Below are the code and all the weights of a small trained network. Each question names an input and a target symbol and asks about switching units off, where a switched-off unit gives its printed mean instead of its output.

import numpy as np


def w(rows, s, z=0):
    codes = np.array(rows[::2]) - 128.0
    scale = np.full(codes.shape[1], s)
    scale[-1] = z or s
    return codes * scale


def f(y):
    return np.maximum(y, 0)


def softmax(a):
    e = np.exp(a - a.max(-1, keepdims=True))
    return e / e.sum(-1, keepdims=True)


def log_softmax(a):
    a = a - a.max(-1, keepdims=True)
    return a - np.log(np.exp(a).sum(-1, keepdims=True))


def net(x, mask):
    ids = ['βγεηλστφψω'.index(c) for c in x.split()]
    T = len(ids)
    res = E[ids] + P[:T]
    u = 0
    for l in range(2):
        r = res
        for j in range(2):
            rows = slice(3 * j, 3 * j + 3)
            q, k, v = (r @ M[l][rows].T for M in (Q, K, V))
            z = softmax(np.where(np.tri(T) > 0, q @ k.T / 3**0.5, -1e9)) @ v
            o = O[l][rows]
            res = res + np.where(mask[u + j], z, o[:, -1]) @ o[:, :-1]
        u += 2
        y = f(res @ A[l][:, :-1].T + A[l][:, -1])
        res = res + np.where(mask[u : u + 4], y, B[l][:, -1]) @ B[l][:, :-1]
        u += 4
    return log_softmax(res[-1] @ U[:, :-1].T + U[:, -1])


Q, K, V, O, A, B = {}, {}, {}, {}, {}, {}
E = w([
[104,131,150,99,102,88,103,127,161],'β',
[96,81,106,85,103,109,166,60,139],'γ',
[38,98,153,140,159,184,154,114,154],'ε',
[174,106,217,102,36,147,208,137,99],'η',
[88,127,92,193,160,159,91,43,95],'λ',
[90,118,160,138,59,122,163,69,191],'σ',
[97,7,146,85,121,103,191,91,190],'τ',
[77,65,83,120,166,100,159,132,148],'φ',
[124,142,154,112,43,127,161,58,136],'ψ',
[135,105,190,114,55,129,136,92,204],'ω',
],0.02)
P = w([
[139,83,187,121,80,122,64,72,163],'0',
[133,109,115,73,89,121,150,69,201],'1',
[94,64,165,204,31,131,86,99,62],'2',
[120,143,130,96,111,90,185,94,200],'3',
[64,103,176,224,37,96,94,129,69],'4',
[162,166,114,55,150,121,170,100,173],'5',
[88,100,107,165,59,94,93,137,51],'6',
[162,202,124,81,171,109,196,116,176],'7',
[87,126,118,155,79,105,107,174,36],'8',
[164,217,140,86,199,89,243,137,164],'9',
[49,157,135,176,105,102,123,214,12],'10',
[143,215,134,111,248,76,243,160,140],'11',
],0.011)
Q[0] = w([
[101,214,107,81,214,99,172,31,189],'0.h1',
[24,125,192,61,113,135,138,1,165],'0.h1',
[103,198,130,38,188,61,176,98,222],'0.h1',
[130,105,106,78,106,54,152,52,206],'0.h2',
[60,134,185,123,105,127,223,93,159],'0.h2',
[100,200,95,199,176,77,70,98,138],'0.h2',
],0.0083)
K[0] = w([
[90,244,76,127,209,146,138,166,79],'0.h1',
[81,214,52,133,80,94,100,220,26],'0.h1',
[201,200,72,121,152,52,158,223,97],'0.h1',
[71,207,71,93,148,127,149,255,78],'0.h2',
[134,166,139,134,98,95,167,218,114],'0.h2',
[118,199,80,169,168,142,139,56,122],'0.h2',
],0.0089)
V[0] = w([
[101,140,223,47,68,93,32,123,133],'0.h1',
[120,147,97,108,126,134,103,211,123],'0.h1',
[120,130,5,151,123,162,205,244,156],'0.h1',
[175,82,68,150,54,171,124,253,160],'0.h2',
[55,90,171,38,38,93,78,136,31],'0.h2',
[81,61,161,74,225,23,22,90,223],'0.h2',
],0.0044)
O[0] = w([
[46,194,248,101,106,6,153,88,49,238],'0.h1',
[135,188,54,18,75,75,173,206,203,61],'0.h1',
[190,162,5,114,126,60,62,172,255,1],'0.h1',
[85,179,142,245,90,108,20,233,173,43],'0.h2',
[44,116,153,115,106,78,240,163,106,224],'0.h2',
[16,174,104,182,123,49,53,30,196,249],'0.h2',
],0.0046,0.0049)
A[0] = w([
[113,136,137,112,194,62,54,126,199,84],'0.n1',
[104,129,174,131,40,113,33,205,59,66],'0.n2',
[159,216,127,132,172,121,247,56,171,237],'0.n3',
[123,202,250,23,161,76,77,162,253,251],'0.n4',
],0.0055,0.0015)
B[0] = w([
[130,151,70,118,147,68,35,206,96,165],'0.n1',
[128,60,47,179,146,128,59,1,95,192],'0.n2',
[153,105,104,54,164,229,189,129,116,230],'0.n3',
[136,143,235,206,190,104,246,112,92,254],'0.n4',
],0.0087,0.0074)
Q[1] = w([
[59,47,113,167,85,78,196,30,109],'1.h1',
[254,158,119,49,111,163,52,147,182],'1.h1',
[108,92,166,190,115,128,150,102,163],'1.h1',
[136,162,119,161,198,63,161,141,22],'1.h2',
[147,180,101,175,69,130,58,235,155],'1.h2',
[76,94,131,211,122,96,101,46,44],'1.h2',
],0.0077)
K[1] = w([
[200,187,69,82,209,185,198,138,115],'1.h1',
[106,88,146,128,2,126,42,115,106],'1.h1',
[225,141,166,129,117,54,161,98,146],'1.h1',
[135,206,111,85,153,109,167,195,222],'1.h2',
[70,39,161,140,39,156,148,134,224],'1.h2',
[189,170,112,79,239,201,251,145,208],'1.h2',
],0.0064)
V[1] = w([
[66,108,54,78,106,186,143,73,200],'1.h1',
[38,68,134,92,149,42,175,165,188],'1.h1',
[123,167,81,50,88,105,86,153,39],'1.h1',
[126,206,125,41,2,141,158,109,169],'1.h2',
[186,91,157,129,100,103,126,81,162],'1.h2',
[115,209,136,249,55,192,193,99,129],'1.h2',
],0.0085)
O[1] = w([
[159,157,208,140,134,111,110,115,169,143],'1.h1',
[156,191,160,53,68,121,131,92,108,251],'1.h1',
[101,128,144,121,89,167,219,129,119,4],'1.h1',
[193,135,106,141,128,50,202,100,108,91],'1.h2',
[159,128,98,98,76,2,144,243,90,149],'1.h2',
[146,47,107,120,164,91,111,131,163,186],'1.h2',
],0.012,0.013)
A[1] = w([
[91,24,68,254,137,112,90,176,91,56],'1.n1',
[52,161,138,76,143,73,209,97,246,148],'1.n2',
[34,216,135,151,73,164,63,138,123,88],'1.n3',
[89,33,125,158,41,115,42,169,40,4],'1.n4',
],0.0061,0.0035)
B[1] = w([
[135,186,176,131,64,148,243,161,193,194],'1.n1',
[84,161,83,172,228,145,161,179,111,254],'1.n2',
[254,3,94,169,4,164,169,194,113,186],'1.n3',
[85,216,56,143,85,131,99,129,175,239],'1.n4',
],0.0085,0.0087)
U = w([
[61,199,127,210,126,135,111,118,171,97],'β',
[230,244,26,90,144,110,59,180,253,206],'γ',
[143,55,93,188,174,86,136,98,74,108],'ε',
[136,67,127,106,183,153,58,21,155,181],'η',
[158,65,139,84,113,153,131,169,92,255],'λ',
[89,212,175,158,200,105,131,89,19,137],'σ',
[188,222,111,112,129,118,47,149,142,49],'τ',
[157,184,42,131,109,122,194,85,195,39],'φ',
[35,145,55,112,104,138,70,78,94,164],'ψ',
[176,105,95,149,173,79,69,123,111,116],'ω',
],0.0051,0.0036)

Each question gives the input, a string of symbols that net reads in full, and the target symbol t.
The units are the heads (3 rows each of Q, K, V and O) and the neurons (one row each of A and B). Each row of codes is followed by its name. A weight is (code - 128) times the scale printed after its matrix; where a second scale follows, it is the last column's (O, A, B and U).
mask holds one flag per unit, layer by layer, with each layer's heads first. A switched-off unit (its flag False) gives its mean, the last column of its rows in O or B, instead of its output. The means were averaged over made-up inputs and are rounded, as every weight is.
A unit's drop is (log p(t) with every unit on - log p(t) with that unit switched off) / (log p(t) with every unit on - log p(t) with every unit switched off).
The circuit of an input: a set's keep is (log p(t) with only the set's units on - log p(t) with every unit switched off) / (log p(t) with every unit on - log p(t) with every unit switched off). Starting from all 12 units, units are removed one at a time, each time the one whose removal leaves the highest keep (on an exact tie, the one counted first), for as long as the keep stays at least 0.8.
units of the circuit, in order: the units of the circuit, biggest drop first
unit that matters most: the unit with the biggest drop
k most important neurons: the k neurons with the biggest drops, biggest first
top k neurons in layer l: the k neurons of layer l with the biggest drops, biggest first
which heads matter: for each layer, one digit per head in row order, 1 if its drop is at least 0.15 and else 0, layers parted by /
input λ λ β φ, target γ: 2 most important neurons -> 0.n4, 0.n2
input λ λ β λ λ η φ λ λ τ σ, target τ: which heads matter -> 00 / 10
input ω β φ σ β, target ω: which heads matter -> 00 / 11
input φ γ η β ψ, target ψ: 3 most important neurons -> 0.n4, 1.n4, 0.n2
input τ ε λ ε σ β φ, target ψ: 3 most important neurons -> 0.n4, 0.n1, 1.n4
input φ ψ β, target ε: units of the circuit, in order -> 1.h2, 0.n3
input ω β φ, target ψ: 2 most important neurons -> 0.n4, 1.n4
input γ ψ λ φ γ, target λ: 3 most important neurons -> 1.n3, 1.n4, 0.n1
input λ ε β, target η: 2 most important neurons -> 0.n2, 1.n2
input ψ φ γ φ λ β γ λ ω, target β: which heads matter -> 01 / 10
input λ λ ψ σ, target η: unit that matters most -> 0.h1
input ω β ω γ ω β β ε λ β ω, target ψ: which heads matter -> 00 / 10
input γ ω ω φ β ε β β ε ω η, target γ: which heads matter -> 00 / 11
input β β λ ψ, target η: top 2 neurons in layer 1 -> 1.n4, 1.n1
input ψ λ ψ, target β: units of the circuit, in order -> 1.h1, 0.h1, 1.n1, 1.h2
input φ β γ β β λ ψ, target β: unit that matters most -> 1.h1
input β ω γ β λ γ, target η: which heads matter -> 10 / 01
input ω β β λ β β λ φ λ σ, target η: units of the circuit, in order -> 1.h2, 0.n3
input λ λ ψ λ β γ β ε λ φ ψ, target λ: which heads matter -> 00 / 01
input ω β η λ λ γ ψ φ β, target λ: units of the circuit, in order -> 1.n3, 1.h2, 0.h1
input β β β τ φ, target τ: unit that matters most -> 1.h1
input η β ε λ σ γ β η, target λ: which heads matter -> 01 / 00
input γ β ψ γ η λ ω φ τ, target λ: which heads matter -> 11 / 11
input λ η γ γ β ω β, target γ: top 2 neurons in layer 1 -> 1.n4, 1.n1
input ψ γ λ φ β γ β φ λ λ ε ω, target η: top 3 neurons in layer 0 -> 0.n4, 0.n3, 0.n1
input β η σ β γ, target ψ: 2 most important neurons -> 0.n4, 1.n4
input τ β φ λ η β β λ φ ε β, target η: which heads matter -> 00 / 01
input ε β ψ φ ω, target λ: unit that matters most -> 1.n3
